Here is a tiny trained network, its code and every weight. The questions are about switching its units off for an input and a class, where a switched-off unit gives its printed mean instead of its output.

import numpy as np


def w(rows, s, z=0):
    codes = np.array(rows[::2]) - 128.0
    scale = np.full(codes.shape[1], s)
    scale[-1] = z or s
    return codes * scale


def f(y):
    return np.maximum(y, 0)


def log_softmax(a):
    a = a - a.max(-1, keepdims=True)
    return a - np.log(np.exp(a).sum(-1, keepdims=True))


def net(x, mask):
    res = np.array(x, float).reshape(1, 6) / 4 @ E
    y = f(res @ A[0][:, :-1].T + A[0][:, -1])
    res = res + np.where(mask, y, B[0][:, -1]) @ B[0][:, :-1]
    return log_softmax(res[-1] @ U[:, :-1].T + U[:, -1])


A, B = {}, {}
E = w([
[109,116,138,151,112],'x0',
[120,124,136,128,118],'x1',
[149,137,115,109,140],'x2',
[20,108,28,75,177],'x3',
[105,220,109,167,9],'x4',
[99,107,151,142,81],'x5',
],0.012)
A[0] = w([
[57,169,42,93,109,126],'N0',
[177,215,186,192,96,194],'N1',
[104,130,55,67,193,109],'N2',
[103,247,90,159,91,161],'N3',
[182,161,135,120,179,187],'N4',
[184,254,139,183,94,149],'N5',
[175,55,227,160,237,254],'N6',
[75,81,89,113,182,234],'N7',
[44,79,158,64,181,168],'N8',
[159,51,179,161,155,109],'N9',
[161,121,223,139,81,220],'N10',
[89,19,141,112,118,185],'N11',
],0.0099,0.0044)
B[0] = w([
[81,52,104,73,77,220],'N0',
[113,187,114,143,139,232],'N1',
[133,95,73,121,165,215],'N2',
[47,119,8,148,133,218],'N3',
[103,146,216,129,116,172],'N4',
[94,167,120,170,145,224],'N5',
[176,127,195,54,125,254],'N6',
[147,68,122,122,145,226],'N7',
[196,63,93,206,175,215],'N8',
[138,142,136,79,97,184],'N9',
[172,185,181,156,157,219],'N10',
[154,101,157,134,151,189],'N11',
],0.011,0.013)
U = w([
[200,149,231,78,104,248],'0',
[187,61,107,179,177,16],'1',
[100,255,98,186,153,156],'2',
[22,101,79,113,104,86],'3',
],0.01,0.0017)

Each question gives the input, the list of numbers given to net, and the class t.
The units are the neurons (one row each of A and B). Each row of codes is followed by its name. A weight is (code - 128) times the scale printed after its matrix; where a second scale follows, it is the last column's (A, B and U).
mask holds one flag per neuron, in row order. A switched-off neuron (its flag False) gives its mean, the last column of its row in B, instead of its output. The means were averaged over made-up inputs and are rounded, as every weight is.
A unit's drop is (log p(t) with every unit on - log p(t) with that unit switched off) / (log p(t) with every unit on - log p(t) with every unit switched off).
The circuit of an input: a set's keep is (log p(t) with only the set's units on - log p(t) with every unit switched off) / (log p(t) with every unit on - log p(t) with every unit switched off). Starting from all 12 units, units are removed one at a time, each time the one whose removal leaves the highest keep (on an exact tie, the one counted first), for as long as the keep stays at least 0.8.
units of the circuit, in order: the units of the circuit, biggest drop first
top k neurons: the k neurons with the biggest drops, biggest first
drop when u is switched off: that unit's drop, to one decimal
input [4,0,-3,1,5,-8], class 3: units of the circuit, in order : [N10]
input [1,-6,2,0,-2,-3], class 0: units of the circuit, in order : [N3 N8]
input [0,2,4,-5,1,-7], class 2: units of the circuit, in order : [N5 N1]
input [-1,1,0,-6,1,-8], class 2: top 2 neurons : [N5 N1]
input [3,8,0,6,0,-6], class 1: top 3 neurons : [N8 N3 N7]
input [3,1,-5,-1,0,2], class 0: top 3 neurons : [N3 N5 N8]
input [7,-6,7,4,-1,7], class 1: top 2 neurons : [N8 N3]
input [-5,1,5,8,0,-5], class 1: top 2 neurons : [N8 N7]
input [-7,6,3,-1,-5,4], class 0: drop when N6 is switched off : 0.1
input [-5,1,-2,1,3,-2], class 3: drop when N3 is switched off : 0.1
input [2,-2,1,-4,1,-6], class 2: drop when N4 is switched off : 0.0
input [-8,-5,3,-1,1,4], class 2: top 2 neurons : [N6 N0]
